Moves between units:
HS θ FH
HS λ RL
HS β GG
HH θ GH
HH λ CM
HH β PC
HN θ TQ
HN λ FH
HN β MQ
ZT θ ZP
ZT λ TQ
ZT β SL
ML θ BS
ML λ MP
ML β FF
PG θ JZ
PG λ CP
PG β PP
DH θ SM
DH λ LB
DH β BS
SL θ HH
SL λ PH
SL β ZB
PB θ PG
PB λ QL
PB β GH
GH θ PP
GH λ CN
GH β JH
CP θ ML
CP λ JH
CP β TD
FF θ QZ
FF λ ZJ
FF β SM
QB θ PZ
QB λ HH
QB β QL
NF θ BG
NF λ LP
NF β FH
FL θ DH
FL λ PP
FL β ML
BM θ TH
BM λ SM
BM β FP
ZP θ PB
ZP λ DJ
ZP β HH
DJ θ QL
DJ λ ZB
DJ β CM
ZJ θ FP
ZJ λ BS
ZJ β NS
TH θ HN
TH λ HS
TH β LP
FH θ NL
FH λ JC
FH β ZT
MP θ BM
MP λ DH
MP β ZJ
JZ θ ZJ
JZ λ ML
JZ β LB
ZB θ PC
ZB λ QB
ZB β PB
LM θ QB
LM λ SL
LM β DJ
TQ θ DJ
TQ λ NL
TQ β PH
SM θ HS
SM λ NS
SM β GP
PZ θ FL
PZ λ GH
PZ β CP
NL θ ZB
NL λ LM
NL β ZP
QL θ CP
QL λ PC
QL β CN
PH θ CM
PH λ ZP
PH β QB
TD θ FF
TD λ JZ
TD β DH
QZ θ NF
QZ λ FP
QZ β HS
GP θ GG
GP λ TH
GP β NF
CN θ TD
CN λ PG
CN β FL
PP θ LB
PP λ TD
PP β MP
PC θ JH
PC λ PZ
PC β PG
JH θ MP
JH λ FL
JH β JZ
BG θ SL
BG λ MQ
BG β NL
LB θ NS
LB λ FF
LB β BM
FP θ LP
FP λ GP
FP β RL
MQ θ PH
MQ λ ZT
MQ β LM
NS θ RL
NS λ QZ
NS β TH
JC θ LM
JC λ BG
JC β TQ
LP θ MQ
LP λ GG
LP β JC
RL θ JC
RL λ NF
RL β HN
CM θ CN
CM λ PB
CM β PZ
GG θ ZT
GG λ HN
GG β BG
BS θ GP
BS λ BM
BS β QZ

In the rows, 539 means zero.

The rows follow the links: the fewer symbols apart two units are, the more alike their rows tend to be.

Each row is also shifted at random along 4 hidden directions that mean nothing.

Some units, each with a row of numbers:
DJ:  471   454   541   764   496   549   655   501   409   442   575   463   470   469   452   632   278   561   480   559   519   656   387   529   466   535   627   571   478   567   498   423   551   639   414   544   561   655   542   612   438   457   308   485   515   650   511   465   318   484   598   358   467   481   307   558   656   617
PC:  618   413   458   542   537   366   573   456   411   407   566   718   571   535   578   651   641   538   557   365   556   684   375   491   545   612   390   525   662   623   678   501   584   430   421   749   572   681   700   542   473   400   473   376   409   575   569   363   692   517   594   445   478   546   458   428   641   601
NF:  556   497   622   510   510   641   610   740   571   626   610   438   582   509   654   548   521   207   569   738   562   402   692   567   749   550   703   619   536   442   472   616   600   556   594   413   561   441   443   449   606   729   492   585   770   497   537   638   437   576   453   617   490   583   429   376   574   567
PZ:  637   452   435   537   525   386   485   430   403   429   527   722   478   577   525   633   555   651   546   428   461   661   381   527   470   594   432   503   601   618   652   536   568   494   442   701   590   661   653   530   475   411   421   403   374   564   583   440   646   504   627   440   494   522   524   518   511   504
CP:  627   629   355   510   620   511   463   399   590   517   414   680   558   550   600   370   396   590   590   487   392   589   564   428   390   611   377   363   517   677   592   471   463   646   531   408   557   654   453   616   434   435   339   441   435   733   509   640   485   494   581   573   514   597   502   662   552   573
CM:  621   329   475   650   533   428   673   392   484   498   479   565   550   355   544   559   703   543   482   359   685   625   542   433   459   431   414   459   698   488   723   517   551   424   478   608   383   570   775   361   447   373   655   391   458   589   589   379   591   538   576   617   597   443   449   537   652   648
HN:  562   481   692   484   417   613   578   686   491   580   562   454   525   560   512   631   594   419   547   627   597   454   499   721   716   554   711   710   481   522   545   530   683   493   569   631   528   507   556   523   626   650   504   634   641   379   507   491   514   657   478   418   526   464   479   482   450   557
SL:  438   500   612   708   404   481   536   576   514   321   514   447   498   524   616   413   297   313   519   655   737   438   442   596   690   548   633   449   546   655   358   482   728   407   386   609   463   609   704   612   361   614   540   534   518   389   600   674   408   564   365   444   396   473   370   434   632   533
CN:  658   590   407   475   599   483   266   272   453   561   472   661   482   531   425   531   405   655   425   537   410   567   511   577   356   499   420   421   491   572   626   619   511   498   409   547   584   593   612   468   410   438   543   537   397   472   626   616   535   558   603   615   515   430   643   616   433   344
PH:  461   506   662   672   386   453   601   503   519   344   429   367   499   510   585   446   481   558   520   410   732   600   354   517   566   552   604   518   543   701   425   400   620   374   491   738   452   682   736   631   457   471   560   433   400   468   589   514   448   567   489   307   546   471   468   672   545   646
PP:  571   573   469   431   663   435   387   566   631   581   420   648   541   562   538   412   541   592   629   603   400   589   479   467   456   412   484   463   772   445   525   720   425   442   575   490   492   407   493   489   358   582   575   430   458   636   670   619   615   588   574   733   523   641   683   578   410   376
BG:  582   513   639   521   397   678   655   411   420   515   572   408   696   485   340   635   791   601   369   404   769   492   603   669   532   465   519   678   416   638   692   464   607   395   564   625   512   628   800   461   614   495   740   725   649   319   402   421   557   637   412   504   671   332   531   606   567   696
GG:  560   429   701   471   395   578   694   767   513   581   531   458   595   562   559   645   788   472   595   500   592   551   503   596   679   563   667   747   591   433   534   497   606   496   687   636   538   546   591   505   687   615   498   532   618   483   496   411   548   623   495   387   598   547   459   506   442   669
ZP:  482   421   627   724   425   529   583   466   400   448   536   407   493   478   332   643   452   642   402   551   647   657   353   601   417   419   607   576   569   444   504   562   537   399   443   653   543   583   736   499   419   514   599   549   511   448   647   417   417   570   553   441   559   401   509   627   480   495
MQ:  535   487   497   666   374   694   600   538   442   594   533   524   495   498   288   608   525   566   386   636   595   422   669   648   514   476   552   623   419   442   512   492   636   564   582   392   505   557   615   463   517   621   541   775   691   511   425   602   438   534   413   579   598   390   405   478   485   544
BS:  524   686   527   430   639   521   414   559   793   580   543   563   485   585   784   327   602   475   622   475   625   349   728   516   697   607   503   410   529   666   532   554   583   561   581   529   424   426   405   562   668   568   791   576   512   456   537   733   736   492   492   710   542   610   716   563   533   528
PG:  661   686   446   418   701   520   227   181   559   462   473   562   564   505   600   353   322   466   456   502   529   471   637   588   460   513   393   335   439   804   647   589   542   406   335   562   488   579   681   462   385   414   676   524   452   394   624   745   556   586   493   680   482   423   700   658   587   425
FF:  528   652   483   478   756   581   546   571   667   667   603   611   509   572   582   505   614   682   616   433   416   528   654   478   475   561   445   515   485   562   593   478   451   765   652   453   499   438   291   589   665   491   553   571   528   697   403   525   676   452   628   612   572   625   626   621   579   566

Start here and follow the symbols in turn, left to right. Where do you end up?
Answers are names.
 531   670   511   481   793   597   413   505   612   706   664   586   499   573   472   517   525   650   551   552   384   497   629   563   466   477   488   544   487   523   608   599   450   706   493   463   572   360   323   555   615   507   613   639   547   603   444   558   623   473   634   645   530   580   678   593   583   464
β θ λ: HS
 616   545   401   522   617   471   354   406   387   431   573   708   501   594   523   587   333   542   527   519   387   596   429   584   487   596   454   469   481   651   593   539   581   567   352   635   635   658   554   551   439   448   361   474   441   556   562   562   576   505   630   487   404   529   515   477   560   450
λ θ: TD
 588   481   692   495   409   617   575   635   462   545   543   437   536   527   457   649   667   542   476   544   620   495   524   719   623   527   642   732   424   544   576   489   666   484   576   637   531   534   603   476   604   570   571   687   627   346   465   467   537   643   485   378   571   411   522   557   431   595
λ λ: BG
 591   579   351   492   677   509   372   411   535   591   512   692   635   512   471   475   418   514   522   671   395   542   592   474   403   421   408   409   661   464   573   710   440   519   485   377   588   458   517   464   340   543   511   514   542   657   616   654   536   528   504   815   481   573   583   481   589   409
β θ λ: BS
 567   361   678   453   418   583   744   716   477   680   571   419   697   497   421   768   961   522   511   560   677   569   564   549   596   389   600   800   691   237   602   693   457   365   729   549   574   450   655   352   658   662   668   572   717   453   568   330   611   672   523   583   724   546   563   439   417   555
β λ θ θ: HH
 549   610   529   440   670   404   385   609   671   555   377   580   479   620   618   368   467   626   701   518   354   600   420   446   468   525   565   453   731   480   448   630   461   524   553   568   501   416   417   560   443   549   490   390   397   635   599   601   613   586   613   590   526   689   677   678   356   376
θ β: SM
 498   449   477   706   329   597   672   559   531   521   444   528   550   455   442   467   580   536   466   568   689   439   625   551   556   521   524   516   571   472   469   492   616   459   607   453   436   585   693   487   442   604   618   629   606   509   473   610   465   540   344   579   594   433   410   517   515   610
θ θ β θ: TD
 576   320   392   755   564   532   771   462   393   507   607   584   558   414   481   664   548   524   509   479   533   700   518   414   427   498   432   518   651   453   680   467   519   618   467   482   513   621   596   442   465   405   416   403   522   781   500   351   452   438   613   524   541   508   263   439   766   687
β β β: PP
 587   390   483   617   572   444   489   439   452   459   615   660   513   424   620   574   420   284   528   611   610   458   535   536   658   476   491   433   686   555   633   633   663   438   270   587   468   497   697   377   344   489   564   434   519   505   657   552   566   489   544   647   378   476   392   288   770   501
β λ θ: TD
 552   473   601   590   340   648   588   651   449   661   449   523   371   553   359   632   493   650   460   634   468   496   533   695   480   574   691   712   367   418   509   464   646   677   632   509   533   535   470   527   649   596   398   717   608   485   401   521   422   562   558   397   591   447   416   595   343   538
λ θ θ λ: CM
 546   713   620   402   732   491   397   587   675   585   463   542   390   614   608   398   474   747   672   410   350   602   433   544   453   570   561   522   491   653   569   451   460   716   558   630   492   426   288   683   635   468   486   475   361   635   434   544   624   533   707   428   555   658   683   835   404   501
θ β θ: LP
 542   648   606   407   731   426   382   572   601   537   503   571   549   625   621   442   565   657   652   493   429   623   367   506   522   485   539   537   705   593   567   605   443   464   495   693   508   418   487   599   497   510   574   426   416   561   579   510   662   607   628   551   521   652   735   670   485   489
θ β: NS
 566   697   632   381   838   465   422   517   511   459   740   517   750   655   620   541   544   487   640   502   490   571   413   557   635   476   530   578   621   741   650   567   455   445   347   719   658   443   499   655   544   474   560   488   526   539   509   428   718   616   571   542   438   671   661   516   771   583
β β λ: NS
 589   627   463   438   684   460   396   427   619   487   505   606   696   524   644   367   523   414   596   518   543   531   577   428   500   475   400   394   709   659   606   615   437   377   459   496   537   498   594   496   386   517   578   440   490   592   595   652   621   570   475   751   496   623   643   532   651   543
θ λ θ: NS
